Here is a tiny trained network, its code and every weight. The questions are about switching its units off for an input and a class, where a switched-off unit gives its printed mean instead of its output.

import numpy as np


def w(rows, s, z=0):
    codes = np.array(rows[::2]) - 128.0
    scale = np.full(codes.shape[1], s)
    scale[-1] = z or s
    return codes * scale


def f(y):
    return y / 2 * (1 + np.tanh(0.7978845608 * (y + 0.044715 * y**3)))


def log_softmax(a):
    a = a - a.max(-1, keepdims=True)
    return a - np.log(np.exp(a).sum(-1, keepdims=True))


def net(x, mask):
    res = np.array(x, float).reshape(1, 7) / 4 @ E
    y = f(res @ A[0][:, :-1].T + A[0][:, -1])
    res = res + np.where(mask, y, B[0][:, -1]) @ B[0][:, :-1]
    return log_softmax(res[-1] @ U[:, :-1].T + U[:, -1])


A, B = {}, {}
E = w([
[130,130,127],'x0',
[131,133,125],'x1',
[122,120,130],'x2',
[123,119,131],'x3',
[220,83,177],'x4',
[160,3,55],'x5',
[120,116,135],'x6',
],0.0067)
A[0] = w([
[128,194,182,11],'neuron 1',
[46,151,26,41],'neuron 2',
[169,76,2,61],'neuron 3',
[212,111,159,28],'neuron 4',
[233,123,184,63],'neuron 5',
[115,120,101,24],'neuron 6',
[153,85,35,71],'neuron 7',
[128,195,176,1],'neuron 8',
[143,101,64,58],'neuron 9',
[145,209,22,170],'neuron 10',
[74,154,62,61],'neuron 11',
],0.0086,0.0052)
B[0] = w([
[126,190,190,135],'neuron 1',
[160,4,217,158],'neuron 2',
[101,229,147,252],'neuron 3',
[127,50,190,125],'neuron 4',
[103,33,145,178],'neuron 5',
[136,103,251,66],'neuron 6',
[116,199,166,199],'neuron 7',
[136,180,207,126],'neuron 8',
[133,158,187,127],'neuron 9',
[138,98,96,216],'neuron 10',
[164,60,180,123],'neuron 11',
],0.025,0.0023)
U = w([
[96,216,249,40],'0',
[123,145,147,216],'1',
[125,141,147,194],'2',
[98,143,147,176],'3',
[131,81,220,3],'4',
[132,151,137,108],'5',
],0.012,0.0062)

Each question gives the input, the list of numbers given to net, and the class t.
The units are the neurons (one row each of A and B). Each row of codes is followed by its name. A weight is (code - 128) times the scale printed after its matrix; where a second scale follows, it is the last column's (A, B and U).
mask holds one flag per neuron, in row order. A switched-off neuron (its flag False) gives its mean, the last column of its row in B, instead of its output. The means were averaged over made-up inputs and are rounded, as every weight is.
A unit's drop is (log p(t) with every unit on - log p(t) with that unit switched off) / (log p(t) with every unit on - log p(t) with every unit switched off).
The circuit of an input: a set's keep is (log p(t) with only the set's units on - log p(t) with every unit switched off) / (log p(t) with every unit on - log p(t) with every unit switched off). Starting from all 11 units, units are removed one at a time, each time the one whose removal leaves the highest keep (on an exact tie, the one counted first), for as long as the keep stays at least 0.8.
circuit, biggest first: the units of the circuit, biggest drop first
most important unit: the unit with the biggest drop
k most important neurons: the k neurons with the biggest drops, biggest first
drop of u: that unit's drop, to one decimal
input [-2,5,4,7,8,-4,-2], class 4: most important unit	neuron 5
input [-1,3,2,-5,-2,8,-2], class 0: 2 most important neurons	(neuron 3; neuron 7)
input [3,3,-6,6,8,5,0], class 4: 2 most important neurons	(neuron 5; neuron 4)
input [1,0,-3,1,8,-7,4], class 4: 2 most important neurons	(neuron 5; neuron 3)
input [-7,2,-1,3,8,-6,5], class 4: 2 most important neurons	(neuron 5; neuron 3)
input [-6,-5,7,-7,8,1,1], class 4: 3 most important neurons	(neuron 5; neuron 4; neuron 3)
input [0,6,-4,-1,1,6,1], class 0: 3 most important neurons	(neuron 3; neuron 7; neuron 9)
input [0,6,-1,-3,7,-3,2], class 4: circuit, biggest first	(neuron 5; neuron 3)
input [-3,-4,4,3,3,5,0], class 0: 4 most important neurons	(neuron 3; neuron 7; neuron 10; neuron 9)
input [0,2,-8,6,-8,7,2], class 4: 3 most important neurons	(neuron 2; neuron 11; neuron 10)
input [0,-2,-5,-1,-5,5,1], class 0: 2 most important neurons	(neuron 3; neuron 7)
input [1,1,-7,-7,8,-2,-2], class 4: 3 most important neurons	(neuron 5; neuron 4; neuron 3)
input [2,-5,-6,0,-8,5,-4], class 4: 2 most important neurons	(neuron 2; neuron 11)
input [0,-4,-6,-2,-8,-2,-6], class 4: 2 most important neurons	(neuron 2; neuron 11)
input [-3,6,-1,0,-5,8,2], class 0: drop of neuron 3	0.3
input [7,5,1,-5,8,2,-4], class 4: drop of neuron 2	-0.1
input [7,-4,-4,-1,8,6,-2], class 4: drop of neuron 5	1.6
